(in the rows, 128 means zero)
Each row is followed by its class; each block has classes of its own.
[141 157 111 107 105 122 108 123 106 140 131 121 125 121 135 145 134 136
 117 120 105 112 127 123 145 133 112 148  98 139 131 149 109]
savu
[123 135 170  89 149 120 155 118 121 132 119 106 117 126 152 128 156 108
 121 120 117 106 152 127 150 128 122 159 119 147 181 117 125]
larag
[137 119 128 160 129 153 124 130 118 135 126 148 157 127 130 139  88 125
 125 141 134 141 142 127 119 111 134 122 123 110 121 138 157]
ruraz
[103 116 173 133 131 117 112 124 108 142 128 153 162 113 155 162  90 135
 119 121 146 122 156 127 137 117 131 134 123  90 127 105 156]
ruraz
[101  83 143  91 163 115 145 138 126 132 156 110 101 133 177 108 138 108
 120  70 125 124 141 122 127 128 122 137 126 134 184 113 143]
Zul
[143 153 123 125 113 154 123 126 118 142 129 126 114 126 101 146 139 120
 146 124 126 108 144 136 140 136 122 133 120 141 121 142 123]
miri
[150 139 106 152 122 140 145 122 126 139 134 132 121 131 107 147 104 131
 135 125 125 136 137 137 128 113 111 128 142 137 123 154 145]
sof
[140 150 122 117 118 107 136 106 117 130 113 125 145 120 145 145 126 134
 113 118 128 150 151 124 144 121 113 151 133 164 159 125 128]
tadaz
[163 134 133 160  87 126 110 105 188 106 125 192 134 110 112  99  64 166
 141 190 183 148 137 123 126 127 152 134 110  82 114 110 129]
ruraz
[131 129 122 121 128 117 125 115 133 128 136 137 124 120 148 147 131 149
 115 146 128 147 125 130 123 141 135 138 139 128 117 129 123]
Zul
[116 111 125 123 131 131 120 141 117 146 149 124 120 122 138 142 124 121
 127 101 139 140 161 123 133 115 126 143 113 134 134 125 122]
miri
[124 149 134 113 127 146 128 122 113 118 120 121 114 139 115 121 133 111
 133 131 113  92 114 141 129 144 110 107 120  97 122 120 145]
larag
[108 115 150 124 145 163 133 141  96 139 127 103 117 121 138 147 116 114
 121 116 115 119 151 134 129 120 120 126 138 128 137 124 121]
ruraz
[105 115 144 130 152 119 141 126 110 155 139 126 117 117 160 144 108 108
 111  96 139 133 164 125 132 121 120 131 133 130 131 110 132]
Tila
[119 139 144 124 139 126 126 133 111 130 114 122 155 130 141 131 111 116
 115 110 114 120 132 145 128 123 112 118 140 141 140 125 135]
ruraz
[128 109 119 121 154 143 145 133 133 146 142  91  90 132 148 116 120 105
 130 105 120 140 142 115 126 107 131 147 138 140 157 112 123]
zag
[134 118 128 136 137 117 138 119 136 127 122 129 132 124 140 132 114 130
 118 141 131 153 132 135 122 123 132 134 136 113 122 124 127]
zag
[115 119 133 123 151 122 129 129 122 141 128 130 127 122 160 139 120 132
 115  89 117 120 153 143 125 122 128 129 139 141 131 118 119]
savu
[139  68 126 130 162 128 179 104 139 132 165 135  42 123 159 148  96 129
 126 142 164 192 161 129 116  99 132 113 136  93 150 115 167]
zag
[122 111 121 136 122 144 126 121 132 139 131 141 108 116 130 168 131 152
 140 149 131 142 141 128 138 116 138 109 134 134 109 125 102]
savu
[117 127  78 167 105 159 156 119  94 146 118  98  39 121 129 159 135  72
 141 136 109 132  99  54 143 132 112 122 136 126 107 140  93]
zag
[111  86 149 135 164 140 157 125 133 140 126 146 103 130 153 150 133 106
 141  89 141 131 170 138 129 128 134 103 150 124 143 110 159]
larag
[126 108 124 157 164 128 150 126 125 126 116 140 140 129 137 122 106 125
 121 105 136 177 153 142 104 105 131  98 166 167 123 138 154]
tadaz
[146 158 119  87 123 125 139 106 124  98 119 107 102 125 107 146 178 152
 149 176 103 156  92 161 130 165 121 135 161 163 130 152  78]
zag
[ 96 138 119 148 127 141  88 134 105 122 129 171 237 127 108 130 115 156
 131 108 139 100 155 188 106 129 111 105 136 103  85 118 135]
sof
[142 130 130 134 131 133 134 118 115 138 136 133 133 119 122 171 118 157
 119 153 121 141 139 145 132 114 115 121 119 126 111 148 140]
tadaz
[148 153 136 115 125 111 151 107 118 121 113 133 112 130 127 133 125 120
 123 120 108 117 116 158 132 138  98 111 127 143 142 156 132]
savu
[106 161 124 123 108  48 101 126 150 127 150 156 252 136 160 156 128 151
  90 131 178 145 138 159 110 103 111 147 106 113 127 115 167]
ruraz
[137 135 128 134 126 131 132 117 143 143 156 152 133 126 132 163 104 139
 136 144 140 120 132 158 127 128 116 135 113  96 127 122 154]
miri
[115 121 118 128 119 111 129 133 110 123 112 122 131 128 136 147 131 126
 113 119 120 144 126 116 136 119 126 118 135 121 123 128 128]
sof
[125 113 115 130 129 127 140 129 115 119 120 116 115 128 138 161 131 138
 124 144 114 149 108 117 130 125 136 125 148 125 126 138 136]
savu
[116 106 115 123 146 137 132 125 119 134 128 138 156 116 168 150 117 142
  94 113 115 143 152 172 120 147 103 124 144 132 141 121 117]
Zul
[125 124 120 117 137 129 134 132 125 130 132 109 112 129 142 119 113 111
 114 127 132 147 132 120 131 124 126 124 134 124 144 108 143]
Tila
[131 131 151  96 133 120 160 100 115 149 137 127  70 125 130 144 129 112
 130  98 133 122 138 163 128 152 107 138 120 139 150 131 114]
miri
[128 129 114 138 137 121 139 121 128 118 115 147 134 128 137 136 149 135
 118 141 123 115 131 126 131 135 129 114 127 129 116 134 131]
larag
[111  95 131 167 132 124 132 122 103 119 117 151 157 129 113 120  73 131
 119 140 147 158 125 135 111 117 125  94 139  93  85 122 134]
Tila
[141 124 122 138 133 155 148 123 100 146 126 128 101 132 109 166 135 109
 140 123  96 115 122 128 136 139 124 113 138 122 112 149 138]
sof
[116 109 117 116 140 118 141 121 141 132 135 131  94 128 159 125 127 118
 109 104 132 141 141 146 114 129 125 108 127 128 128 101  99]
savu
[134 135 103 137 121 120 123 118 135 124 118 139 135 130 134 129 124 139
 115 128 131 129 148 128 134 120 121 121 124 133 117 115 112]
larag
[143 148 141 130 124 146 130 128 114 142 131 128 131 118 114 150 124 122
 135 136 123 100 145 129 150 137 118 135 119 120 126 145 149]
Tila
[112 119 119 130 148 109 143 121 120 138 126 112 112 126 160 126 110 112
 107 114 122 143 131 122 127 107 111 119 140 131 137 106 121]
zag
[114 139 158  81 140  81 161  98 110 113 112 106  70 132 174 143 163 129
 108  88 127 119 150 140 133 119 120 110 121 144 156 121 118]
tadaz
[172  78 115 125 174 128 183  87 119 127 169 139  61 155 132 104 104 112
 145 109 106 156 115 129 103 135 137 138 146 142 147 133 132]
Zul
[125 124 124 138 126 130 135 129 131 139 142 136 112 132 117 127 116 108
 138 120 141 122 126 123 126 123 123 120 119 116 121 122 144]
miri
[139 141 125 118 123 133 137 123 135 125 125 139 127 132 111 124 133 109
 141 119 131 111 108 150 126 168 120 133 136 118 142 127 159]
miri
[132 133 118 126 138 138 139 120 108 164 137 112  99 119 131 162 125 125
 130 111  94 105 122 138 144 139  97 138 128 143 128 147 106]
zag
[135 150 121 113 118 117 134 125 123 124 124 114 104 125 128 135 152 124
 124 128 117 117 124 128 140 146 119 129 117 144 123 148  98]
Tila
[163 145 100 146 162 141 167 123 186 109 129 149 104 110 131 140 139 143
 113 183 141 175 145 164 109 160 130 130 195 159 119 128 138]
larag
[139 135 121 126 115 145 127 121 114 147 133 133 105 126 114 159 127 123
 144 122 118 115 130 132 144 139 118 128 117 129 123 137 125]
miri
[140 128 110 121 113 117 126 136 138 139 143 117  97 128 122 139 113 127
 125 111 134 132 127 119 140 131 119 147 120 124 133 127 134]
miri
[113 127 131 120 131 117 132 131 110 130 133 120 120 127 145 143 118 128
 117 129 121 149 122 124 126 111 125 127 127 117 131 133 138]
sof
[135 147 139 123 120 143 128 138 118 128 141 122 135 124 101 134 128 110
 136 128 121 111 138 135 135 133 109 140 124 109 126 138 141]
sof
[113 118 145 120 153 155 130 146 103 130 123 110 148 121 122 131 156 116
 129 116 111 119 149 131 127 129 137 138 149 155 129 134 118]
savu
[107 126 132 130 143 117 136 129 121 131 127 125 116 126 145 119 113 120
 116 115 136 136 135 120 122 121 119 131 136 128 129 119 136]
larag
[123 123 118 129 132 142 126 128 113 131 123 125 126 130 135 131 111 130
 119 102 123 120 147 143 125 124 116 113 136 139 132 120 115]
ruraz
[113 124 145  78 138 120 143 125 125 129 133 112 120 126 140 125 145 112
 114 101 131 134 139 160 127 152 115 143 139 125 170  98 130]
sof
[145 131 123 120 130 136 143 124 121 132 137 116  96 126 116 136 127 122
 129 144 122 120 123 116 144 139 124 129 128 123 130 131 139]
Tila
[112 145 114 152 126 130 137 119 117 102 115 121 132 129 128  91  95 109
 113 132 138 135 130 116 114 114 103 109 170 130 117 104 128]
Zul
[128  99 122 145 156 174 165 143 128 131 132 100  89 131 126 157 117 119
 135 134 124 150 150 142 123 105 127 113 165 139 139 131 143]
miri
[115 122 126 129 137 119 133 124 109 138 119 127 143 132 142 121 115 118
 113 103 130 121 139 130 131 121 121 116 122 132 134 123 136]
Tila
[114 113 128  80 121 106 128 129 135 115 137 116  85 117 152 132 173 137
 122 119 131 154 117 122 132 166 132 143 132 144 147 135  99]
Zul
[119 132 118 146 124 126 108 142 119 135 132 145 132 119 118 122 113 122
 136 117 151 143 136  99 130 119 137 128 135 137 113 136 160]
miri
[148 163 135  98 125 113 128 124 141 128 140 124 121 123 135 139 137 142
 124 137 123 124 141 147 144 133 104 153 110 142 154 147 133]
larag
[122 140 142 120 151 135 132 135 133 118 117 123 159 123 137 126 138 125
 114 124 131 130 160 157 120 129 128 125 164 160 138 111 121]
ruraz

Next block, with new classes.
[105 134 130 180 159  88 131  73 171 134  72 136 129  77 149  70 128 110
 181 114  62 104 185 146  99 138 115 127 152 121 121 168  57]
seke
[132  55 153 183 141 157 152 117 168  98 129 115 209 106 126 177 146  79
 153 111 158 138 134  98 142  84 119 112 107  99 143 107  90]
Firuk
[150 139 185 108  98 134 136  88 151 147  85 144 122 126 156  61 107 145
 152 125  74  86 166 196  80 142 154 152 187 138 121 138 104]
kigiz
[106  94 126 109 119 147 138  96 115 150 177 129 114 164 134  87  96 113
 136 144  61 123 130 139  95 113 153 110  54 188 133 131 150]
niva
[129 113 140 180 142 131 140  74 126 126 146 106 140 126 122 101 134  98
 176  81 164 155 124 151 115 148 126 152 168 109 176 125 113]
fopap
[134  75 202 191  56  99  88 142 125 122 144 130 208  68 165  74 106 112
 217  94  68  92 145 135 108 150  83  85  91  80  84 176 120]
seso
[162 137 160 173 101 158 196  97 127 148 147 184 134 129 101 194 107 123
 131 102 158 182 134 139 149 126  92 155 125 104 114  85 154]
seso
[135 162  81 171 118 123 132  84  99 117  83 116 126 152 161  88 139 128
 108 131 108 125 119 177 101 107 178 106 120 120 166 115  56]
nosuv
[108  99 111 101 151 121 166 159 166 119 148 172 131 139  84 111  75 122
  76 146  44  78 133 114 139 124 160 159  32 136  61 164 189]
Firuk
[147  79 126 153 106 103 123 134 185  82 189 103 177 102 133 110 167 131
 183 115 144  77 161 108 132 138  81 127 108 103 135 147 120]
seso
[122  68 220 172 106 164 132 106 148 155 114 138 172 136 136 122  92 108
 154  91 151 111 138 128 101 100 133 103 121 118 126  73 119]
gimu
[102 149  38 137 106 115 147 109  93  92 149 102  77 145 152  31  95 132
  52 117  61 105 133 177 132 117 162 115  57 142 150 146  92]
Firuk
[103 146 132 175 177 137 124 100 101  85 155  98 185 101  76  78 155 131
  56 131 184  90 104 126 136 109 138 138 146  87 154 102 104]
kigiz
[119 146 135 194 116 111 122 101 131 138 129 106  54 163 136  76 139 135
 154 125 134 131 101 173  90 173 136 123 174 136 164 163 123]
nosuv
[124  69 169 123  72 109  79 140 161 113 156  97 163 131 152  90 137 137
 222  91 128 106 144 108 125 133  89 101 100 108 114 150  98]
seke
[142 155  36 151 170  90 102 122  92 112 112 123  83 143 176  69 123 113
  81 149 101  78 122 131 100 180 174 106 124 130 133 165  99]
Firuk
[125 150 117 111 119 119 150 105 133 123  57 139 104 113 142 118 128 117
 162 119  40 153 133 165  79 152 117 166 173 119 141 164 106]
fopap
[134  99 125 138  95 123 105 142  93  60 107  89 223  74 141 121 132 112
 183 115 136 129 138 117 133 110  57 128 144  94 145 174  58]
zafam
[127 113  40 114 160 115 167 132 191 128 141 111 134 190  97  90 135 129
 119 130  62  87 134 120 146 102 150 165  73 122 106 147 153]
Dotof
[153 150 157 131  99 104 130  91  81 133 100 119 138 129 145 100 107 117
 182 131  93 141 116 170 100 151 125 133 137 109 147 144  79]
Dotof
[ 57  99 134  83 116 126 163 139 176 102 171 179 126  63 123 117 104 153
  62 110  58  79 195 134 127 103 140 126  53 169  86 113 161]
gimu
[140 102 133 223  93 131 162  67 163 161 158 135 127 128 143 127 101  94
 173  96 158 135 107 152 100 138 128 102  98 132 169 119 104]
Dotof
[ 76 130  79 149 127 122 134  90 104 107 100  90  89 135 148  60 156 113
 117  91  56 150 142 153  86 123 131 114 136 136 164 104  79]
fopap
[100 130 177  45 124 168 162 120 111 135 179 155 127 149  87  70 101 181
  55 145  79  98 149 154 124  87 195 157  54 179  88  97 180]
seso
[124 106 120 155  76 119 105 144 146  97 123  82 180 104 167  55 112 143
 162  95  96  77 162 133 121 105  81  99 104 106 117 173 101]
gimu
[173  98 174 169  72 155 147 106 130 156 158 105 159 127 149 168 113 101
 177 114 171 154 119 125 140 110  85  97 120 135 157 104 149]
Lib
[127 165  93 147 108 133 119 120  61  90 102 133 124 120 155  91 120 144
  92 136  76 116 129 144 115 147 167 102 100 144  94 186 108]
Firuk
[151  89  79  56 123 132 169 141 136 127 128 131 135 184 107 144 115  98
  91 125  65 131  77 158 146 110 158 181  89  94 126 133 165]
seke
[129 110  81 114 134 131 172 131 193 142  92 169 121 184  96 134 114 121
 130 137  24 103 137 123 131 121 147 171  74 120  90 152 153]
niva
[117 101  88 172  92  76 101 134 160 119 117 117 139  72 170  61 109 123
 173  73  87  84 148 107  93 174  87 111 101  93 125 170  63]
Firuk
[111 123  95 119 128 129 126 119 172 138 110 116 127 128 119 136 162 128
 138 124 105 111 103 105 120 118 118 139 134 121 130 141 123]
seke
[156 142  93 111 134 157 151 104 139 141 103 138 158 174 114 134 138 127
 119 139  78 105 132 138 126 107 153 155 144 141  90 135 183]
gopab
[117 158 145 158 134  98 150  72 108 141  63 161  43 128 162  66 105 121
 160 107  31 128 191 162  58 200 129 140 174 148 111 136 105]
fopap
[120 119 101 138 146  85 116 158 122 101 152 153 114 170 112 108 119 119
  91 155  94  84 113 135 131 147 155 124  75 106 103 130 157]
nosuv
[117 104 169 151 107 148 172  93 101 110 153 138  98 103 146 161 110 117
 118 115 143 153 116 136 100 151 120 117 116 133 166 107 123]
gimu
[127 151 107 148 125 123 102 130 113 127 145 124 185 118 135  72  90 124
 110 157 126  72 116 151 141  93 163 100  82 142 116 168 125]
zafam
[127 119 156 159 153 124 144  77 121 139 149 120  98 167 129  95 145 108
 166 122 101 154 146 155  83 158 124 125 173 140 133 110 149]
gopab
[138 115 158 104 175  91 127  91 121 135 152 134 122  94 170 105 107 100
 154 133 129 127 191 152 125 144 120 127 159 142 162  92  99]
gopab
[ 95 145  32 145 160  74 120 126  88 112 133 137  60 173  97  87 104 100
  71 125  96 154  77 156 129 163 132 125  93 102 161 113 115]
gopab
[102 100 128 196 104  83  98 129 123 103 111 115 132 135 114  59 131 112
 192  88  59 120 157 132 109 174  73 114 124  97 103 173  96]
niva
[143 152   4 110 122 157 162 118 169  93 129 145 157 163 102 119 116 148
  80 155  87  81 122 120 160  72 148 166  53 133 126 167 151]
Lib
[116 109  83 141 117 124 120 100  82  92 125 113 159 102 164  77 114 104
  90 119  74  94 127 155 121 120 156 104  92 125 148 138 101]
gopab
[140 138 157 174 179 150 132  75 116 126 104 133 147  88 172  95 129 101
 115 138 143 118 127 172  87 139 189 135 198 116 168 155  82]
Firuk
[ 69  80 186 174 144 146 152 129 164 107 127 118 161  90 104  95 138 114
 105 124  81  98 124 115  84 106 106 126 118  99 128 125 122]
Dotof
[ 95  80 158 130 153 158 138 120 147  87 112 106 179  85 128 125 148 110
  91 158 123  88 100 123  86  81 139 143 134 111 189 123  91]
nosuv
[124 115 201 158  82 119 109 156 124  93 116 116 149 116 134 118 130 135
 188 109 109 132 142 104 104 155  57 111 130  86  98 148 131]
fopap
[105  39 199 157 128 155 129 114 198 122  92 128 156  72 153 147 165  97
 150 122 112  77 113 102  60 146 126 124 187 108 159 118 100]
kigiz
[146  98 150 183 113 105 107 145 164 121 114 144 201  98 130 139  95 101
 181 139 149 113  92 113  82 129  89  96  82  84 134 161  83]
Dotof
[111 184  87 153 132 114 137  82  71 115 162 128  62 143 145  72 131 160
 118 116 141 142 122 148 121 180 164 130 131 133 155 135  92]
zafam
[148 175 146 210 139 158 147  78  58  98 141 143 152 108 122  94 138 131
 102 123 152 152 142 183 112 139 122 134 188 115 121 156 134]
seso
[107 142 130 162 140 126 137 101  90 107 192 113  79 157  99  98 150 145
 102 128 152 133 116 106 108 170 102 119 134 127 130  92 146]
kigiz
[ 95  77 184  98 134 183 145 133 136 107 150 123 132 110 110 120 134 149
  57 148 129  69  92  93  80 135 163 149  99 140 156 133 146]
niva
[171 108  37 112 124 148 134 100 169 137 131 128 148 208 122  77 103 135
 146 127 116  75 128 118 119 107 158 162  81 144 137 144 141]
Lib
[122  92 156 119 178 181 170 127 150  97 107 102 146 178  65 138 144 122
  85 173 133 100  74 102  68 104 131 168 144 120 148 132 167]
gimu
[140 137  68  88 129 134 151 131 163 134  61 162 180 183 103 102  96 141
 134 124  33 103 136 147 159  77 180 181  70  98  79 153 110]
Dotof
[100 129 149 163 138 158 154 100 170  82 146 108 171  80 111 122 195 157
  98 122 150 101 127 100 122 106 138 136 129  90 169 111 101]
Lib
[129 116 161 170 158 127 152 102 132 148 120 128 102 110 124 152 137  98
 146 139 130 150 111  96  82 162  81 130 170 116 163 109 137]
Lib
[124 165 126 149 132 116 141  92 127 139 130 117  92  95 141  80 137 140
 136 124  95 125 148 156 109 160 122 140 173 145 147 166 135]
Lib
[ 87  76 220 151 139 141 120 119 122 117 149 105 182  60 126 113 146 112
 141 115 129 136 141 102 104 110 100 101 132 116 150  96 111]
Lib
[139 165 173 195 125 122 140 102 127 146 101 131 103 153 115 102 133 139
 133 111 152 157 133 169 114 147 127 108 175 107 119 101  98]
kigiz
[139 114 171 208  95  99 123 133 147 112 135 143 202  87 121 118 112 122
 204 104 113 116 131 125 122 156  95 111  93  78  82 193 118]
Dotof
[ 96 137 100 152 111  86 134  95 101 136 172 150  90 186 121  61  98 120
 131 127  45 132 121 178 111 131 172 107  38 135 117 107 133]
nosuv
[114 121 136 182 115 124 137 119 167 139 106 125 108 109 112 148 133 122
 159 120 143 116 100  92  97 158  70 134 152 114 149 141 113]
Dotof
[157 139  74 162 139 148 181  90 121 135 126 141 176 211  52 111 122 114
 126 120  87 142 124 141 148  81 130 169  86 107  87 105 162]
seso
[111  88 149  70 147 192 176 115 150 107 216 148 145 168 119  93  99 155
  75 144  90  89 167 113 123  81 145 165  68 153 100 100 213]
gopab
[106 154  98 114 120 141 139  71 127 105 136 145 130 134 120  73 133 152
 116 105 116 139 152 161 110 101 143 157 124 118 174  86  72]
Lib
[111  93 215 140 157 147  91 100 149 147 195 110 145 102 149 117 162 124
 144 149 196  79 114  99  99 140 151  97 168 143 161  82 138]
kigiz
[130 113 130 106 127 102  96 158 104 104 120 134 144 163  77 125 119 108
 153 139 112 149 120 127 127 132  77 136 132 117 113 127 145]
Lib
[ 86 133 144 103 103 153 166 128 171 129 195 144 134  95 114  91 115 165
  57 115  89  58 156 118 116 106 148 140  59 165  91 115 211]
fopap
[126  56 181 160 126 156 129 129 156 116 146 102 151  98 143 103 112 103
  86 150 142  39  75 123 112 136 166 117 119 120 164 154 145]
kigiz
[102  65 202 121 135 185 134 135 163 110 111 109 211  88 122 132 146 125
 112 131 118  98 119  95  85  80 117 127 137 114 133 116 135]
gopab
[117 140 119 150 160 111 152  84 108 122 116 129 116 131 125  68 117 119
 138 105  95 145 174 181 125 126 125 172 176 120 144 129  99]
nosuv
[114 122 168 202 122 146 199  80 134 142 156 112 130  98 141 144 158 118
 133 105 139 173 140 134  86 124 129  85 122 143 142  89 107]
zafam
